Questions about the matrix below. Indices start at 1.
1) Which number is the entry at row 1, column 2?
2) Which number is the entry in row 2 and column 1?
3) Which number is the entry just left of 135?
4) Which number is the entry at row 3, column 1?
5) Which number is the entry just left of the centre entry?
6) Which number is the top entry of the column that holds the smallest entry?
[[116 121 118 123 121 127 128]
 [147 142 136 116 124 127 125]
 [123 139 121 127 124 133 116]
 [119 133 118 120 121 127 131]
 [140 133 121 135 121 117 128]
 [119 124 124 139 133 146 122]
 [123 148 112 123 148 125 122]
 [126 121 121 147 121 130 125]
 [119 118 130 127 133 122 119]
 [147 139 115 151 148 141 143]
 [147 130 130 116 130 114 143]
 [126 115 118 127 121 125 146]
 [126 127 148 108 130 133 134]]
1) 121
2) 147
3) 121
4) 123
5) 112
6) 123

A =
[[130 131 140 132 131 136 141 128 120 127 131 135 121 118 136]
 [119 135 139 143 133 120 131 112 113 120 132 130 146 136 127]
 [121 111 124 138 127 123 128 125 118 117 140 131 125 124 122]
 [132 139 138 134 125 131 140 138 135 122 135 151 130 132 128]
 [133 116 123 120 121 154 145 135 127 140 142 141 145 141 130]
 [139 135 139 127 114 118 124 119 138 121 126 125 118 104 128]
 [126 123 144 133 125 123 107 137 138 128 130 132 115 109 122]
 [130 132 120 137 135 127 129 136 140 129 137 120 117 124 151]
 [133 138 111 105 129 118 128 118 118 128 130 130 119 120 125]]
Rows and columns are numbered from 1.
Read off the top-right entry.
A: 136
The entry in row 1 and column 3: 140
The entry in row 2 and column 1: 119
The bottom-left entry -> 133
The entry directly above the largest entry -> 131
Read off the entry directly below 146.
A: 125
The entry at row 3, column 3: 124
The entry in the top-left corner is 130
The entry at row 1, column 2 -> 131
Read off the top entry of the column that holds the smallest entry.
A: 118
Read off the bottom-right entry.
A: 125
The smallest entry: 104
Read off the top entry of the column that holds the largest entry.
A: 136
The entry directly below the largest entry: 118
The entry just left of the centre entry: 145
Read off the entry just right of the centre entry.
A: 127
The entry directly above the smallest entry: 141
Read off the entry directly above the centre entry.
A: 138
Read off the entry at the centre.
A: 135
Read off the entry just right of the smallest entry.
A: 128
Read off the entry at row 3, column 2.
A: 111
Read off the bottom entry of the column that holds the smallest entry.
A: 120

123  114  119  120  112  139  130
127  115  136  132  104  123  129
118  109  121  117  120  139  124
113  110  127  122  124  140  117
118  112  144  134  115  124  118
The first entry of the largest entry's row: 118
The entry in the top-left corner: 123
Find the entry directly below 110.
A: 112
Find the entry directly below the smallest entry.
A: 120
The entry just right of the smallest entry is 123
The entry in the bottom-right corner is 118
Find the entry directly below 109.
A: 110
Find the entry directly below 129.
A: 124
Find the smallest entry in the first row.
A: 112
The entry directly above the centre entry is 132

Questions about the array below.
1) Which number is the bottom entry of the column that holds the smallest entry?
2) Which number is the 1st entry, reading row by row?
3) Which number is the entry just left of 129?
4) Which number is the bottom-right entry?
5) Which number is the 3rd largest entry?
6) Which number is the third smallest entry?
7) Which number is the entry just left of the smallest entry?
8) Which number is the fourth entry in reading order?
[[127 132 127 124]
 [128 125 128 132]
 [133 124 128 123]
 [140 149 107 125]
 [136 135 122 125]
 [126 135 129 134]]
1) 129
2) 127
3) 135
4) 134
5) 136
6) 123
7) 149
8) 124

[[130, 126, 126, 137, 121, 121, 133, 137, 115, 120, 138, 141, 115, 138, 119, 128], [121, 122, 132, 135, 128, 117, 125, 129, 128, 128, 138, 134, 126, 134, 124, 132], [145, 138, 129, 123, 127, 125, 124, 145, 98, 123, 136, 130, 139, 131, 116, 130], [120, 120, 130, 144, 123, 111, 130, 135, 121, 121, 146, 146, 112, 143, 117, 131], [120, 121, 130, 135, 127, 122, 129, 126, 133, 128, 133, 133, 122, 133, 127, 130]]
What is the entry just left of the smallest entry?
Answer: 145
The entry just right of 116: 130
What is the 2nd smallest entry?
Answer: 111
What is the third smallest entry?
Answer: 112
The minimum: 98
The entry just left of 144 -> 130
The entry just left of 111 -> 123
The first entry in reading order: 130
What is the fourth entry in reading order?
Answer: 137

data =
[[116 123 118 120 119 126 146 142 132 118 120 129]
 [121 125 125 134 123 130 122 122 128 149 121 125]
 [121 139 126 130 118 141 125 135 139 122 116 143]
 [145 127 137 129 135 121 125 121 121 125 138 121]
 [139 127 135 132 133 123 123 120 121 132 133 122]
 [139 129 135 131 131 126 122 122 124 129 132 125]
 [139 129 133 127 121 123 136 134 126 115 124 127]
 [138 133 135 131 146 128 121 124 125 125 144 130]
 [144 128 136 126 136 122 131 127 123 117 139 124]
 [114 132 121 124 118 140 127 133 140 126 118 138]
 [123 126 127 136 124 131 118 119 128 152 122 125]
 [121 124 123 124 124 124 140 137 128 123 124 127]
 [137 131 136 137 124 129 117 118 125 140 124 127]
 [137 118 130 124 150 117 131 122 120 130 152 115]]
Indices start at 1.
The entry in the bottom-left corner: 137
The entry in the top-right corner is 129
The entry in the top-left corner: 116
The entry at row 2, column 1 -> 121
The entry directly below the smallest entry?
Answer: 123
The entry at row 3, column 1?
Answer: 121
The entry at row 1, column 2?
Answer: 123
The smallest entry is 114
The entry at row 2, column 2?
Answer: 125
The entry in row 2 and column 3?
Answer: 125
The entry in the bottom-right corner: 115
The entry just right of the smallest entry?
Answer: 132
The entry at row 1, column 3?
Answer: 118
The entry directly above the smallest entry?
Answer: 144

m =
[[123 152 123 123 111 128]
 [121 152 122 123 111 125]
 [127 153 127 123 111 119]
 [126 153 126 123 111 134]
 [122 152 123 123 111 133]
 [124 153 125 123 111 126]
 [130 153 129 123 111 123]
 [129 153 128 123 111 125]]
The top-right entry is 128
Find the 1st entry, reading row by row.
A: 123
The second entry in reading order is 152
Find the 2nd entry from the end, reading row by row.
A: 111
Find the second entry on the diagonal from the top-right corner.
A: 111
The fifth-last entry, reading row by row is 153
The 4th-last entry, reading row by row is 128
Find the entry directly below 121.
A: 127
The 5th entry in reading order -> 111
The entry in the bottom-left corner -> 129
The last entry, reading row by row is 125
Find the smallest entry in the first column.
A: 121
Find the third-last entry, reading row by row.
A: 123
